Here is a tiny trained network, its code and every weight. The questions are about switching its units off for an input and a target symbol, where a switched-off unit gives its printed mean instead of its output.

import numpy as np


def w(rows, s, z=0):
    codes = np.array(rows[::2]) - 128.0
    scale = np.full(codes.shape[1], s)
    scale[-1] = z or s
    return codes * scale


def norm(h):
    return h / np.sqrt((h * h).mean(-1, keepdims=True) + 1e-5)


def f(y):
    return y / 2 * (1 + np.tanh(0.7978845608 * (y + 0.044715 * y**3)))


def softmax(a):
    e = np.exp(a - a.max(-1, keepdims=True))
    return e / e.sum(-1, keepdims=True)


def log_softmax(a):
    a = a - a.max(-1, keepdims=True)
    return a - np.log(np.exp(a).sum(-1, keepdims=True))


def net(x, mask):
    ids = ['γδηλτω'.index(c) for c in x.split()]
    T = len(ids)
    res = E[ids] + P[:T]
    u = 0
    for l in range(2):
        q, k, v = (norm(res) @ M[l].T for M in (Q, K, V))
        z = softmax(np.where(np.tri(T) > 0, q @ k.T / 4**0.5, -1e9)) @ v
        res = res + np.where(mask[u], z, O[l][:, -1]) @ O[l][:, :-1]
        u += 1
        y = f(norm(res) @ A[l][:, :-1].T + A[l][:, -1])
        res = res + np.where(mask[u : u + 12], y, B[l][:, -1]) @ B[l][:, :-1]
        u += 12
    return log_softmax(norm(res)[-1] @ U[:, :-1].T + U[:, -1])


Q, K, V, O, A, B = {}, {}, {}, {}, {}, {}
E = w([
[148,112,140],'γ',
[65,234,114],'δ',
[141,109,150],'η',
[86,35,255],'λ',
[165,136,64],'τ',
[67,105,154],'ω',
],0.0086)
P = w([
[130,189,64],'0',
[158,70,159],'1',
[53,156,185],'2',
[254,172,187],'3',
[162,32,131],'4',
[14,47,159],'5',
[225,155,177],'6',
[165,60,148],'7',
],0.0094)
Q[0] = w([
[125,124,197],'L0H1',
[204,229,140],'L0H1',
[84,129,95],'L0H1',
[1,117,36],'L0H1',
],0.0098)
K[0] = w([
[100,157,178],'L0H1',
[160,249,191],'L0H1',
[176,126,116],'L0H1',
[87,158,94],'L0H1',
],0.014)
V[0] = w([
[66,35,63],'L0H1',
[253,143,230],'L0H1',
[143,235,167],'L0H1',
[212,180,126],'L0H1',
],0.0065)
O[0] = w([
[2,230,161,118],'L0H1',
[179,230,184,251],'L0H1',
[211,151,120,90],'L0H1',
[122,95,110,98],'L0H1',
],0.0034,0.0022)
A[0] = w([
[111,134,21,119],'L0N1',
[188,12,130,169],'L0N2',
[148,49,185,114],'L0N3',
[8,127,152,184],'L0N4',
[8,35,199,153],'L0N5',
[40,48,129,3],'L0N6',
[133,21,222,69],'L0N7',
[236,254,118,14],'L0N8',
[90,77,126,144],'L0N9',
[92,74,123,53],'L0N10',
[180,59,143,83],'L0N11',
[200,164,147,46],'L0N12',
],0.0099,0.0026)
B[0] = w([
[106,160,166,136],'L0N1',
[49,136,83,195],'L0N2',
[166,162,99,188],'L0N3',
[67,150,176,199],'L0N4',
[166,53,193,254],'L0N5',
[122,45,138,171],'L0N6',
[196,144,136,219],'L0N7',
[100,105,255,182],'L0N8',
[95,140,164,154],'L0N9',
[125,59,81,139],'L0N10',
[131,160,38,161],'L0N11',
[95,98,146,151],'L0N12',
],0.006,0.0089)
Q[1] = w([
[240,167,169],'L1H1',
[155,138,250],'L1H1',
[15,217,52],'L1H1',
[198,108,127],'L1H1',
],0.011)
K[1] = w([
[162,60,54],'L1H1',
[110,54,112],'L1H1',
[117,253,178],'L1H1',
[156,98,133],'L1H1',
],0.016)
V[1] = w([
[112,116,190],'L1H1',
[244,74,113],'L1H1',
[206,131,170],'L1H1',
[160,151,163],'L1H1',
],0.011)
O[1] = w([
[44,76,112,205],'L1H1',
[254,215,139,254],'L1H1',
[162,84,142,218],'L1H1',
[113,90,90,156],'L1H1',
],0.0098,0.0042)
A[1] = w([
[141,71,111,135],'L1N1',
[71,61,137,200],'L1N2',
[180,41,126,152],'L1N3',
[70,81,156,142],'L1N4',
[96,53,133,83],'L1N5',
[173,214,91,164],'L1N6',
[116,138,249,254],'L1N7',
[132,108,99,136],'L1N8',
[21,174,106,53],'L1N9',
[122,148,130,22],'L1N10',
[132,81,94,103],'L1N11',
[76,59,161,57],'L1N12',
],0.014,0.0047)
B[1] = w([
[65,94,183,144],'L1N1',
[172,223,108,203],'L1N2',
[144,130,48,180],'L1N3',
[200,170,109,187],'L1N4',
[135,122,194,168],'L1N5',
[49,176,201,172],'L1N6',
[51,78,61,255],'L1N7',
[163,199,93,127],'L1N8',
[222,2,126,144],'L1N9',
[148,119,163,115],'L1N10',
[108,161,140,129],'L1N11',
[190,195,141,183],'L1N12',
],0.0078,0.012)
U = w([
[204,188,142,140],'γ',
[169,190,132,88],'δ',
[164,12,148,31],'η',
[95,98,10,255],'λ',
[81,40,84,245],'τ',
[27,161,220,88],'ω',
],0.014,0.0037)

Each question gives the input, a string of symbols that net reads in full, and the target symbol t.
The units are the heads (4 rows each of Q, K, V and O) and the neurons (one row each of A and B). Each row of codes is followed by its name. A weight is (code - 128) times the scale printed after its matrix; where a second scale follows, it is the last column's (O, A, B and U).
mask holds one flag per unit, layer by layer, with each layer's heads first. A switched-off unit (its flag False) gives its mean, the last column of its rows in O or B, instead of its output. The means were averaged over made-up inputs and are rounded, as every weight is.
A unit's drop is (log p(t) with every unit on - log p(t) with that unit switched off) / (log p(t) with every unit on - log p(t) with every unit switched off).
The circuit of an input: a set's keep is (log p(t) with only the set's units on - log p(t) with every unit switched off) / (log p(t) with every unit on - log p(t) with every unit switched off). Starting from the 12 units with the biggest drops (on a tie, the unit counted first), units are removed one at a time, each time the one whose removal leaves the highest keep (on an exact tie, the one counted first), for as long as the keep stays at least 0.8.
circuit, biggest first: the units of the circuit, biggest drop first
most important unit: the unit with the biggest drop
k most important neurons: the k neurons with the biggest drops, biggest first
top k neurons in layer l: the k neurons of layer l with the biggest drops, biggest first
input γ τ δ γ, target ω: top 3 neurons in layer 0	[L0N2, L0N5, L0N7]
input η η τ δ τ, target λ: top neuron in layer 0	[L0N8]
input ω ω ω λ, target τ: circuit, biggest first	[L1H1, L1N7]
input γ λ λ λ, target η: 3 most important neurons	[L1N2, L0N7, L1N12]
input η ω λ ω η, target γ: circuit, biggest first	[L1H1, L0N11]
input ω η η η τ γ η, target ω: 2 most important neurons	[L0N7, L0N4]
input ω λ ω λ, target η: 2 most important neurons	[L1N2, L0N4]
input ω η η ω ω ω γ, target τ: 2 most important neurons	[L0N7, L0N6]
input ω λ ω ω, target η: top 2 neurons in layer 0	[L0N4, L0N1]
input ω δ δ η τ ω η γ, target δ: top 2 neurons in layer 1	[L1N7, L1N6]
input δ τ η δ, target ω: 2 most important neurons	[L0N5, L0N2]
input η γ τ, target τ: top 3 neurons in layer 0	[L0N5, L0N7, L0N1]
input η τ ω γ, target ω: 3 most important neurons	[L0N2, L0N5, L0N4]
input δ δ δ ω, target λ: 2 most important neurons	[L1N7, L0N4]
input γ τ γ, target τ: top 2 neurons in layer 0	[L0N5, L0N8]
input η τ η, target τ: circuit, biggest first	[L1N7]
input λ η γ, target λ: 4 most important neurons	[L0N7, L1N7, L0N3, L0N2]
input η τ η η, target ω: 2 most important neurons	[L0N2, L0N5]
input γ τ γ ω, target ω: 2 most important neurons	[L0N2, L0N5]
input η τ δ, target τ: most important unit	L1N9
